Below is a small trained network, with its code and all its weights. Each question gives an input and a class and asks what happens when units are switched off, that is, made to give their printed mean instead of their output.

import numpy as np


def w(rows, s, z=0):
    codes = np.array(rows[::2]) - 128.0
    scale = np.full(codes.shape[1], s)
    scale[-1] = z or s
    return codes * scale


def f(y):
    return y / 2 * (1 + np.tanh(0.7978845608 * (y + 0.044715 * y**3)))


def log_softmax(a):
    a = a - a.max(-1, keepdims=True)
    return a - np.log(np.exp(a).sum(-1, keepdims=True))


def net(x, mask):
    res = np.array(x, float).reshape(1, 3) / 4 @ E
    y = f(res @ A[0][:, :-1].T + A[0][:, -1])
    res = res + np.where(mask, y, B[0][:, -1]) @ B[0][:, :-1]
    return log_softmax(res[-1] @ U[:, :-1].T + U[:, -1])


A, B = {}, {}
E = w([
[1,122,184,98],'x0',
[92,127,141,253],'x1',
[130,243,69,116],'x2',
],0.0098)
A[0] = w([
[151,150,127,70,130],'N0',
[137,75,145,130,195],'N1',
[119,194,130,171,128],'N2',
[149,86,122,19,117],'N3',
[124,177,126,122,139],'N4',
[130,6,150,115,93],'N5',
[198,118,84,136,116],'N6',
[122,122,125,117,249],'N7',
[239,113,131,139,111],'N8',
[3,126,138,68,108],'N9',
[99,113,122,237,119],'N10',
[142,31,107,133,124],'N11',
[107,223,95,99,112],'N12',
[118,151,100,131,176],'N13',
],0.019,0.014)
B[0] = w([
[99,96,162,106,190],'N0',
[179,162,123,62,221],'N1',
[117,131,188,122,186],'N2',
[38,38,153,122,237],'N3',
[126,153,146,119,167],'N4',
[75,202,215,177,225],'N5',
[162,117,124,179,207],'N6',
[244,135,51,2,252],'N7',
[164,110,95,201,227],'N8',
[189,103,94,230,240],'N9',
[56,37,148,120,232],'N10',
[114,178,177,139,202],'N11',
[83,193,211,156,212],'N12',
[157,146,119,85,180],'N13',
],0.038,0.013)
U = w([
[236,109,105,246,135],'0',
[140,238,223,111,109],'1',
[59,18,143,89,170],'2',
[201,174,79,38,253],'3',
[64,147,72,122,65],'4',
[88,119,27,157,68],'5',
[100,172,69,98,72],'6',
],0.011,0.0074)

Each question gives the input, the list of numbers given to net, and the class t.
The units are the neurons (one row each of A and B). Each row of codes is followed by its name. A weight is (code - 128) times the scale printed after its matrix; where a second scale follows, it is the last column's (A, B and U).
mask holds one flag per neuron, in row order. A switched-off neuron (its flag False) gives its mean, the last column of its row in B, instead of its output. The means were averaged over made-up inputs and are rounded, as every weight is.
A unit's drop is (log p(t) with every unit on - log p(t) with that unit switched off) / (log p(t) with every unit on - log p(t) with every unit switched off).
The circuit of an input: a set's keep is (log p(t) with only the set's units on - log p(t) with every unit switched off) / (log p(t) with every unit on - log p(t) with every unit switched off). Starting from the 12 units with the biggest drops (on a tie, the unit counted first), units are removed one at a time, each time the one whose removal leaves the highest keep (on an exact tie, the one counted first), for as long as the keep stays at least 0.8.
units of the circuit, in order: the units of the circuit, biggest drop first
top k neurons: the k neurons with the biggest drops, biggest first
drop when u is switched off: that unit's drop, to one decimal
input [-2,5,-4], class 2: units of the circuit, in order : [N10]
input [7,7,-1], class 0: top 2 neurons : [N9; N3]
input [1,7,-7], class 1: top 4 neurons : [N5; N3; N11; N1]
input [2,-3,2], class 3: units of the circuit, in order : [N10; N5]
input [3,2,3], class 3: top 4 neurons : [N5; N8; N6; N3]
input [7,-6,-2], class 0: top 2 neurons : [N9; N10]
input [-6,-7,-5], class 2: top 2 neurons : [N3; N9]
input [-4,-7,-6], class 2: top 3 neurons : [N3; N12; N0]
input [0,0,-4], class 1: top 2 neurons : [N5; N11]
input [-6,8,3], class 2: top 2 neurons : [N10; N9]
input [-2,-1,-3], class 3: top 2 neurons : [N12; N9]
input [6,6,-1], class 0: top 2 neurons : [N9; N3]
input [-6,-5,-7], class 1: top 2 neurons : [N5; N9]
input [4,-7,2], class 2: units of the circuit, in order : [N3]
input [8,-6,-6], class 0: drop when N3 is switched off : 0.0
input [2,-7,-1], class 2: drop when N3 is switched off : 7.6
input [8,-6,2], class 0: drop when N9 is switched off : 5.2
